Each row has a name. Each piece below is followed by the name of the row it came from, unless a question asks for something else. Each question is about the rows just above it.

Columns, left to right: N F J E C
[144 110 102 119 116] = mig
[150 120 142  91 121] = leb
[ 61 144 110 102 116] = Nul
[176 199 156  86 163] = bipus
[150 120 142 161 121] = fase
[147 114 122 120 171] = Fegib
[142 119 105 128 147] = Sika
Where do [105 128] appear?	Sika
[144 110 102 116] is in which row?	Nul
asked: [142  91 121]	leb

Columns, left to right: X A G V
[170 175 145 119] = bipus
[129  76 180 124] = zet
[172 126 152 140] = Fegib
[139 126 152  79] = duv
[145 180] is in which column, read top down?	G
Where do [175 145 119] appear?	bipus
[139 126 152  79] is in which row?	duv
[180 152 152] is in which column, read top down?	G

Columns, left to right: U R T D B
[126 141 116 138 126] -> Sika
[125 111 104 147 142] -> Fegib
[157 152 126 143  65] -> zet
[104 111 147 125 144] -> duv
Which row holds [126 143]?	zet
asked: [141 116 138 126]	Sika
asked: [104 111 147 125]	duv

Columns, left to right: Y Q K Z L
[ 81 155 148 131 122] : funak
[129 122 162  97 179] : duv
[ 93 149 153  61 117] : tido
Which column holds this, read top down? [179 117]	L
Which column holds [131  97] top down?	Z
[97 61] is in which column, read top down?	Z
Where do [131 122] appear?	funak

Columns, left to right: Dabu Gon ziruz Puv Gen ruron miz Tos sakef lum
[144 121 161  76 167 106 150 147 132 153]  funak
[160 116 189  65 182 106 147 173 142 160]  Fegib
[133 134 127 112 131 117 124 131 123 152]  Nul
[122 140  99 142 112 132 120 122 126 121]  fase
Which column holds this, read top down? [147 173]	Tos
Which row holds [116 189  65]?	Fegib

Columns, left to right: Mir Subon Pez Fimog bofab fut
[186 107 158 110  94 106] : leb
[152 122 167 171  85 131] : Sika
[ 81 140 113 130 152 139] : zet
Which column holds this, read top down? [186 152]	Mir
[158 167] is in which column, read top down?	Pez
Which column holds [ 85 152] top down?	bofab

Columns, left to right: kavib betok zipud dimef buf tubof dev
[103 151  68 114 124  72 102] = tido
[137  68 126  81 138 153 115] = zet
[138 150  82 175 156 128  93] = mig
[ 81 123 155  80 121  80 142] = Sika
[159 144  76 183 144 150 109] = bipus
[164 138  80 179 138 151 113] = leb
[ 85 112 163  78 114  91 132] = Nul
[ 81 121 154  78 119  80 137] = Fegib
[ 74 146 137  67 126  81 125] = sen
[ 65 173 104  86 135  63  87] = funak
Which column holds this, read top down? [150 151  91  80  81  63]	tubof
Where do [137  67 126  81] appear?	sen
asked: [123 155  80 121  80]	Sika

Columns, left to right: vofiv dal Tugak fenu golu Fugup
[148  96 145 157 154 149]  zet
[132  83 137 166 153 144]  bipus
[137  83 132 191 195 167]  mig
[128 123 159 153 154 140]  funak
Which column holds this, read top down? [166 191]	fenu
asked: [145 157]	zet
Which column holds [ 83  83 123] top down?	dal
Where do [148  96] appear?	zet
asked: [137  83 132]	mig

Columns, left to right: M W H S P
[139 108 151 143 107] : leb
[139 108 151 143 122] : sen
[106 151 143 122 107] : bipus
[159  78 170 128 146] : funak
[159  78 170 128  78] : Nul
Where do [159  78 170 128 146] appear?	funak
Which column holds [108 151] top down?	W
Where do [128 146] appear?	funak
asked: [128  78]	Nul
Which column holds [143 143 122 128] top down?	S
asked: [108 151 143 122]	sen
Which column holds this, read top down? [106 159 159]	M

Columns, left to right: tas Maded bipo zoreg mida
[125  87 137 125 126] -> zet
[125 114 109 112 142] -> sen
[121 168 116 112 127] -> fase
[117 110 169 147 113] -> Sika
[128 135 111 113 125] -> duv
[168  85 164 137 163] -> Nul
[114 125 137 113 120] -> funak
[139 166 133 109 122] -> Fegib
[ 76  91 126 146 191] -> leb
asked: [137 125]	zet
The row with [ 91 126] is	leb
asked: [114 125]	funak
The row with [168 116] is	fase

Columns, left to right: Gud Kapig zuri fizun rer tamiv ren Fefat
[121 170 111  94 162 187 108  95]  bipus
[118 143 132 139 128 146 116 116]  leb
[111 162 169 115 125 160  93  85]  tido
[163 123 131 136 138 147 110 103]  Fegib
[ 94 170 121 111 162 187 132  95]  funak
[121 136 158 103 104 164 123 116]  sen
Which column holds [147 187] top down?	tamiv
[108 116  93 110 132] is in which column, read top down?	ren
Which column holds [115 136 111 103] top down?	fizun
Which column holds this, read top down? [123 170 136]	Kapig
[164 123] is in which row?	sen
asked: [ 94 170 121 111 162 187]	funak
[110 132 123] is in which column, read top down?	ren

